Z847: [123 110 100 119  79  99 103 101 118 114 121 121 101 164]
Z152: [107 152 173 207 145 134 161 121 176 135 122 141 161 114]
Z752: [107 152 173 207 145 134 160 121 155 163 161 142 160 114]
tail: [207 145 134 160 121]
[155 163 161 142 160 114]
tail: [142 160]
[114]
howmany Z152: [145]
1
tail: [101 118 114]
[121 121 101 164]

Z615: [134 147 152 153 149 150 139 135 135 131 125 119 113 107 104 106 113 120
 124 138 144 141 133 121 117 111 118 122 137 159 173 174 174 155 129 100
  75  66  68  87 109 144 170 185 177 161 135  97  73  64  75 102 138 173
 202 205 194 161 124]
Z651: [133 136 140 143 147 150 152 153 153 154 153 153 149 147 148 146 145 143
 141 140 141 139 133 132 132 128 128 127 126 123 120 120 116 113 113 109
 106 108 105 107 106 108 108 111 110 112 114 119 122 123 131 131 135 137
 139 139 142 136 140]
Z578: [134 136 140 143 148 150 153 153 152 154 153 153 150 147 148 146 146 144
 141 140 141 138 134 133 133 128 129 128 126 124 122 121 118 114 114 110
 108 109 106 108 106 108 107 110 108 109 112 116 119 121 128 127 132 135
 137 137 141 137 142]
Z312: [134 144 148 152 152 151 150 141 143 141 135 130 125 124 122 117 113 111
 183 108 112 111 118 122 131 133 141 138 132 132 126 114 114 113 117 123
 134 150 164 175 173 175 165 152 127 107  92  69  62  61  74  94 120 141
 163 177 187 183 170]
Z46: [117 139 148 153 154 153 151 144 141 136 136 129 122 124 117 112 109 107
 105 111 117 124 128 141 140 138 139 130 125 119 113 113 114 122 137 150
 165 174 173 173 160 141  64  96  72  64  64  75  91 116 143 167 182 183
 178 160 139 109  87]
Z459: [134 138 144 148 151 155 154 153 149 147 144 141 136 135 133 132 129 125
 122 122 121 117 111 109 107 105 108 107 113 115 121 125 129 132 138 136
 138 137 133 131 125 119 115 114 110 111 116 123 130 141 151 162 167 175
 178 175 171 160 151]
Z148: [134 143 148 154 153 144 144 134 129 125 122 115 105 107 108 112 123 133
 139 141 136 130 117 111 117 128 148 166 174 173 159 134  99  73  63  69
  96 126 158 184 183 167 135 101  70  65  82 118 156 191 208 195 168 123
  79  55  57  74 119]
Z41: [134 148 152 152 149 150 140 136 134 132 125 119 113 107 104 106 111 119
 123 136 144 140 133 122 118 111 117 120 135 158 171 173 176 159 134 105
  78  67  67  82 103 138 165 183 181 167 143 103  78  65  71  95 129 164
 196 204 199 172 135]
Z844: [134 136 141 146 150 152 154 152 153 152 152 150 145 142 143 140 139 137
 135 134 134 133 127 126 125 121 119 118 115 111 110 109 106 105 107 104
 107 110 111 118 121 126 129 134 132 135 137 140 139 137 139 132 130 127
 123 118 118 110 114]
Z624: [134 135 140 142 147 148 152 151 152 154 154 154 150 150 151 149 148 147
 145 143 145 143 138 137 136 133 132 132 131 130 127 127 124 121 122 117
 115 116 113 114 111 111 109 109 105 105 106 107 107 106 112 111 116 117
 121 122 128 127 132]
Z830: [133 136 139 143 147 150 153 153 153 154 153 153 149 147 148 146 145 144
 141 139 141 139 133 133 133 127 128 128 127 124 122 120 117 114 114 109
 107 108 106 109 107 107 107 110 108 110 112 117 119 121 128 128 133 136
 138 137 142 136 141]
Z552: [132 136 145 151 156 154  63 150 146 141 142 139 134 114 129 126 124 119
 117 114 111 113 108 107 109 114 114 121 130 132 135 142  63 136 133 126
 123 119 110 111 115 119 125 134 142 156 163 176 176 178 173 157 143 126
 108  63  79  65  63]
howmany Z552: [64]
0
howmany Z46: [140]
1
howmany Z46: [182]
1
tail: [135 134 134]
[133 127 126 125 121 119 118 115 111 110 109 106 105 107 104 107 110 111
 118 121 126 129 134 132 135 137 140 139 137 139 132 130 127 123 118 118
 110 114]

Z683: [ 74 118 174 169 209 196  89 230 196 210 171 172  99  81 137 174 195  81
 119  97  81 164  82  73  83 210]
Z133: [144  87 105 104  98  85 142  83  97  85  92  94 146 143 119 121  97  97
 129 141 147  78 143 144 142  86]
Z211: [110 134 100 129 121 154 116 123 159 160 117 105  94 113 129 172 141 147
 100 140 108 123 111 111 115 114]
Z177: [ 77  84 158 124 180 213  84 206 177 174 106  84  80  73 103  99 173 152
 134 109 123 165  82  75  84 190]
howmany Z177: [84]
4
howmany Z683: [81]
3
tail: [165  82]
[ 75  84 190]
howmany Z133: [104]
1

